Each row has a name. After each piece below comes the name of the row it's from, unless a question asks for something else. Each question is about the rows just above it.

gamef: [141 129 191 180 158  81 151 127 127 133 115 131 138 167  53 144  86 112
 136  79 171 163  77  84  68 152 118 125 143 110 114 135  88 166 147 125
 121 133 167 148 131 129 164 144 170 181 153 153  78  79 111  99 112 136
  84  86 126 128 122 156]
konu: [103 122 139 159 114 170 135 162 148  73 141 100 153 125  84 115 121 121
 122  94  54 165 191 128  95 163  85 138 148 155 130 129  79 108 150  81
 112 112 116 153 164  78  92 155 115 106 102 187 127 194 120 138 129 147
 141 132  61 129 118 127]
pura: [121 146 130 160 129 135 151 148 155  56 146 113 142 138  97 142  86 116
 131 101  75 175 181 118  91 116  96 137 138 124 136 103  76  90 142  84
 105  95 128 112 167  58 123 157 123 114  85 171 108 178 109 138 127 113
 139 100 114 139 104 141]
ligav: [110 125 144 152 127 153 166 163 156  77 144 115 147 131  88 131 127 133
 129  86  53 167 191 135  81 151  86 143 164 167 148 118  84  84 136  79
 112 112 111 170 171  79 114 158 129 125  78 181 133 180  99 138 136 153
 141 128  68 126 121 121]
lonab: [118 118 136 145 131 175 154 159 150  81 162 102 122 133  72 102 112  95
 124  94  52 146 169 128  93 144  95 115 140 154 146 118  77 108 153  84
 111 110 117 127 166  74  92 144 120 102  95 181 128 176 119 139 119 129
 139  94  62 130  86 139]
Fodi: [121 146 130 160 129 135 151 148 155  56 146 113 142 138  97 142  86 116
 131 101  75 175 181 118  91 116  96 137 138 124 136 103  76  90 142  84
 105  95 128 112 167  58 123 157 123 114  85 171 108 178 109 140 127 113
 139 100 114 139 104 141]
Kiz: [110 125 144 152 127 153 166 163 156  77 144 115 147 131  88 131 127 133
 129  86  53 167 191 135  81 151  86 143 164 167 148 118  84  84 136  79
 112 112 111 170 171  79 114 158 129 125  78 181 133 180  99 138 136 153
 141 128  68 126 121 130]
Sopo: [110 116 135 154 129 154 169 165 166  69 156 120 123 126  76 122 120 113
 128  88  72 155 180 130  77 137  97 120 154 155 145 109  85  95 151  83
 100 108 118 139 179  74 108 149 118 116  79 167 130 180 108 140 130 127
 153  95  71 124  99 142]
Nusuf: [120 152 129 161 126 134 148 150 153  58 142 112 143 141  97 140  93 119
 131 102  79 179 179 117  91 116  89 135 142 124 133 106  84  93 143  88
  99  90 126 116 167  57 126 155 124 112  86 169 104 175 108 142 128 112
 142 101 108 141 114 141]
Put [ 84 191 111  78  86 171 133 121 126 129  77 170  88 130  79 127 125 136
 112 135 156 141 115 125 166 127  81  53 152 118 147 181  86 131 112  68
 131 151 163  84 164 128 114 143 167 129 153  79 167 136 138 110 153 180
 133 158 148 144 144  99] back in order: which row is it?	Kiz
[148 118  84  84 136  79 112 112 111 170 171  79 114 158 129 125  78 181
 133 180  99 138 136 153 141 128  68 126 121 130 110 125 144 152 127 153
 166 163 156  77 144 115 147 131  88 131 127 133 129  86  53 167 191 135
  81 151  86 143 164 167] is which row reordered?	Kiz
[ 99 138 136 153 141 128  68 126 121 121 110 125 144 152 127 153 166 163
 156  77 144 115 147 131  88 131 127 133 129  86  53 167 191 135  81 151
  86 143 164 167 148 118  84  84 136  79 112 112 111 170 171  79 114 158
 129 125  78 181 133 180] is which row reordered?	ligav

bim: [ 77 161 124 159  76 103 109 115  89 121 130  83 144 164 179 126 141  62
 119  80 131 125 100 132 120  80 153  96 143 143  97 140 170 118 110  94
  67  90  80 147 112 144 146 150 175 121 169 102  92  84 120 144 126 145
 118 116 146 148 138 140 130]
modan: [147  62  83 153 115 161 120 170 132 146 126 109 144 143 159  67  89 121
  97 118 103 126 143 102  96 130 144 146  80 131 113 175 138  92 100  84
 140 116 179 141  80  76 130  80 148 144  77  94 121 124 164  90 125 150
 140 110 119 120 169 118 145]
ves: [180 121 123 164 218 113 176 178  90 148  57  52  91 109 105 150 112  85
 150 181 159  81 180 100 169 150 103 215 152 142 113 118  80 191 111 143
 143 122  96  90 133 171 107  46 112 137  71 129 112 202 135 161 132  80
  90 157 126 143  69 135 100]
ved: [ 80 121 148 140 130  62 145 150 164 113 146 143 175 119 161  89 141 104
 102  80 110 132 120  77  76 121 120 179 126 146 140 144 130 118  97 138
 153  92 144  80  94 109 144  96 170 169 118 131 126  84  67 143  90 116
 147 159 100 124 125  83 115]
Put [ 62  67  76  77  80  80  80  83  84  89  90  92  94  96  97 100 102 104
 109 110 113 115 116 118 118 119 120 120 121 121 124 125 126 126 130 130
 131 132 138 140 140 141 143 143 144 144 144 145 146 146 147 148 150 153
 159 161 164 169 170 175 179] back in order: which row is it?	ved
Put [ 90  80 147 112 144 146 150 175 121 169 102  92  84 120 144 126 145 118
 116 146 148 138 140 130  77 161 124 159  76 103 109 115  89 121 130  83
 144 164 179 126 141  62 119  80 131 125 100 132 120  80 153  96 143 143
  97 140 170 118 110  94  67] back in order: which row is it?	bim
Which row holds these entries in another order? [132 146 126 109 144 143 159  67  89 121  97 118 103 126 143 102  96 130
 144 146  80 131 113 175 138  92 100  84 140 116 179 141  80  76 130  80
 148 144  77  94 121 124 164  90 125 150 140 110 119 120 169 118 145 147
  62  83 153 115 161 120 170]	modan

lero: [203  84 156  58 140  96  84 134 157]
lovov: [160 177  51 162 153 185 162  76 127]
mefal: [ 90 213 122 143 128 200 183 105 118]
nepez: [157  84 140 156 133 203  97  84  58]
Kovuz: [101 187 139 132  62 120 132 207  81]
fezep: [160 177  51 162 153 185 162  61 162]
nubu: [ 96  84 140 156 133  84 203  58 157]
tif: [122 128 213  90 119 200 105 143 183]
[ 62  81 101 120 132 132 139 187 207] is which row reordered?	Kovuz
Which row holds these entries in another order? [122 200 128 143  90 105 118 183 213]	mefal
Which row holds these entries in another order? [157  58 203  84 133 156 140  84  96]	nubu
Which row holds these entries in another order? [ 84  58 157  84 140 156 133 203  97]	nepez
[143 122 105 128 183 200 118 213  90] is which row reordered?	mefal
[156 157  96 203 140  84 133  58  84] is which row reordered?	nubu

sevi: [168 140 133 136 163]
beb: [136 168 163 133 141]
nobis: [ 40 101 138 131  73]
Put [ 40 131  73 138 101] back in order: which row is it?	nobis
Put [133 136 140 163 168] back in order: which row is it?	sevi
Put [136 163 168 140 133] back in order: which row is it?	sevi

zenab: [104 180  99  93 164 156 106 182 140 114 120 170 123 125 148 132]
karu: [111  93 141  94 157 183 162 122 108 121 115 173 139 168 183  93]
der: [120 105  64 175 109 164 140 105 156 150 104 143 133 137 143 171]
Bimun: [151  93 200 143 125  95 174 148 141 132 101 121  94 106 127 124]
midof: [170 120 164 148 132 180 182 124 125 104 156 106 140  93 114  99]
lon: [180 125 148 104 120 124 156 140  92 164 114 170 106 132 182  99]
lovol: [136 106  64 150 175 107 151 174 103 100 126 118 117 102 130 101]
Nafil: [111  93 141  94 157 183 162 122 108 121 115 174  99 145 164 108]
[171 120 105  64 175 109 164 140 105 156 150 104 143 133 137 143] is which row reordered?	der
Put [102 130 101 136 106  64 150 175 107 151 174 103 100 126 118 117] back in order: which row is it?	lovol
[108 111  93 141  94 157 183 162 122 108 121 115 174  99 145 164] is which row reordered?	Nafil
[ 93  99 104 106 114 120 123 125 132 140 148 156 164 170 180 182] is which row reordered?	zenab
[106 140  93 114  99 170 120 164 148 132 180 182 124 125 104 156] is which row reordered?	midof

lugu: [151 143 152  90 109 127 110]
gile: [101 149 135  96 121 117 128]
zere: [ 85 135 118 132 141 122 140]
bon: [135 106 116 176 151 146 135]
ges: [155 125 143 132 131 142 112]
deme: [126 123 107 108  95  89 133]
Pemar: [155  82 103 213 160 153 136]
Dediz: [ 98 174 162  57 115 122 116]
fabab: [123  94 107  89 126 133 108]
Nol: [103 153 213 136 159  82 155]
[ 57  98 115 116 122 162 174] is which row reordered?	Dediz
Which row holds these entries in another order? [213 160 153 136 155  82 103]	Pemar
Which row holds these entries in another order? [133  89  95 108 107 123 126]	deme
[ 82 103 136 153 155 160 213] is which row reordered?	Pemar

fusi: [181 164  76 153 176 145 137 116 164]
Zenu: [105 188 102 140 135 147 178 135 195]
Sasuk: [137 163 116 164 153 145  76 181 176]
rifim: [ 76 115 162 176 153 137 145 164 181]
Put [ 76 116 137 145 153 164 164 176 181] back in order: which row is it?	fusi
[145 137 116 164 181 164  76 153 176] is which row reordered?	fusi
Put [135 147 178 135 195 105 188 102 140] back in order: which row is it?	Zenu
[181 162 145 164 115  76 176 153 137] is which row reordered?	rifim
Put [181 164 145 137 153 176 162 115  76] back in order: which row is it?	rifim
Put [ 76 115 137 145 153 162 164 176 181] back in order: which row is it?	rifim
Which row holds these entries in another order? [176 181  76 145 153 164 116 163 137]	Sasuk

lev: [ 72 130 150 214 169 116 136  62 220 140 108  65 140 182 136 194  86 111
  86 163  82 113  75  99  85 143 110 146 172 144 151 140 156  76  86  91
 110 120  57]
sim: [137 130 150 138 105 112 125 117  94 138 148 117 142 118 146 127 149 108
 141 158 138  98 171 131 122 121 156 141 118 134  96 119 132 138 121 161
 131 129 116]
fufaf: [138 127 156 130 131 142 158 105 108  98 146 137 149 121 119 130  94 122
 138 161 117 125 141 131 171 138  96 138 150 121 118 117 148 141 132 116
 118 134 112]
mup: [137  98 127 138 152 121  63 175  53  86 131 124  98 108  50  67 137 129
 112 108 162  78  93 126 138 203 132 111  80 177 151  93 163 113 183 100
 123 106 142]
kabu: [121 112 100  63 124 203  50 129 108  94 131 162 137 163 132 151  53 123
  80  78 113  98 138 142 137 152  67 126 108 175  98 138  93  86 183 111
 177 127 106]
Which row holds these entries in another order? [ 80  78 113  98 138 142 137 152  67 126 108 175  98 138  93  86 183 111
 177 127 106 121 112 100  63 124 203  50 129 108  94 131 162 137 163 132
 151  53 123]	kabu
Which row holds these entries in another order? [112 138 127 156 130 131 142 158 105 108  98 146 137 149 121 119 130  94
 122 138 161 117 125 141 131 171 138  96 138 150 121 118 117 148 141 132
 116 118 134]	fufaf
Put [ 50  53  63  67  78  80  86  93  93  98  98 100 106 108 108 111 112 113
 121 123 124 126 127 129 131 132 137 137 138 138 142 151 152 162 163 175
 177 183 203] back in order: which row is it?	mup

Sud: [104  99 101 189 171 128 124 103 133 103 120 130 138 145 150 111 148 164
  60 173  84 168 116 105 115 135 168 127 160 149 100  75  92  83 136 141
 131 136 134 118 149 132 126 152  99 182 139 126 183 164 167 121 147 151
 100  81 157 113 122 170 165 123]
Gatum: [147 130  97 126 158 175 104 150 127  59 134 129 155 147 163 149 120 180
 153 166 109  84 115 141  99 137 118 135 101 149 157  82 144 140 127  85
 167 189 136 145  83 111 146 127 183 162 182 101 118 113 120 160 121  86
 103 141 109 187 152 135 133 108]
Buf: [147 142 127 122 197 164  89 126 131  69 143 142 126 159 156 144 157 166
 121 157  99 122 117 155  89 115 100 127  75 165 158 118  87  93 140 109
 143 169 128 130  89 117 183 134 149 176 171 122 125 121 125 105 117  74
 110  93  66 154 118 137 130  94]
Figi: [171 130 164  93 143 134 156 126 144 117 166 155 157 140 125  93  89 126
 176 159 183 130  69 121 118 142 122 165  93  89 143 149 121 117  87 105
 122 128  66  89 115 169 100 142 122 154 118 127 158 109 157 197 125 137
 127  75 147 117  99 131 110  74]
Which row holds these entries in another order? [123 165 170 122 113 157  81 100 151 147 121 167 164 183 126 139 182  99
 152 126 132 149 118 134 136 131 141 136  83  92  75 100 149 160 127 168
 135 115 105 116 168  84 173  60 164 148 111 150 145 138 130 120 103 133
 103 124 128 171 189 101  99 104]	Sud
Which row holds these entries in another order? [140 115  93 121  99 117  87 154 126 176  93 130  89 122 156 109 125 197
 100 164 110 143 105 118  74 159 142  94 147 165 158  89 117 130  69  89
 157 127 127 144  75 155 122 137 131 128 126 143 171 134 117 157 166 121
 125 183 149 169 122 142 118  66]	Buf
[ 66  69  74  75  87  89  89  89  93  93  94  99 100 105 109 110 115 117
 117 117 118 118 121 121 122 122 122 125 125 126 126 127 127 128 130 130
 131 134 137 140 142 142 143 143 144 147 149 154 155 156 157 157 158 159
 164 165 166 169 171 176 183 197] is which row reordered?	Buf
Put [ 94 130 137 118 154  66  93 110  74 117 105 125 121 125 122 171 176 149
 134 183 117  89 130 128 169 143 109 140  93  87 118 158 165  75 127 100
 115  89 155 117 122  99 157 121 166 157 144 156 159 126 142 143  69 131
 126  89 164 197 122 127 142 147] back in order: which row is it?	Buf

Lal: [139 111 187  66 183 175]
biti: [176 146 155  99 162 112]
dakub: [187  89  66  60  72 138]
far: [ 99 146 176 156 162 112]
piba: [ 86 163 153 174 167 112]
lorat: [ 66 182 139 187 175 111]
Zofu: [ 66 187 111 183 174 139]
[111 175 187 139 182  66] is which row reordered?	lorat
[112 162 156 176 146  99] is which row reordered?	far
Which row holds these entries in another order? [111 139 183  66 175 187]	Lal

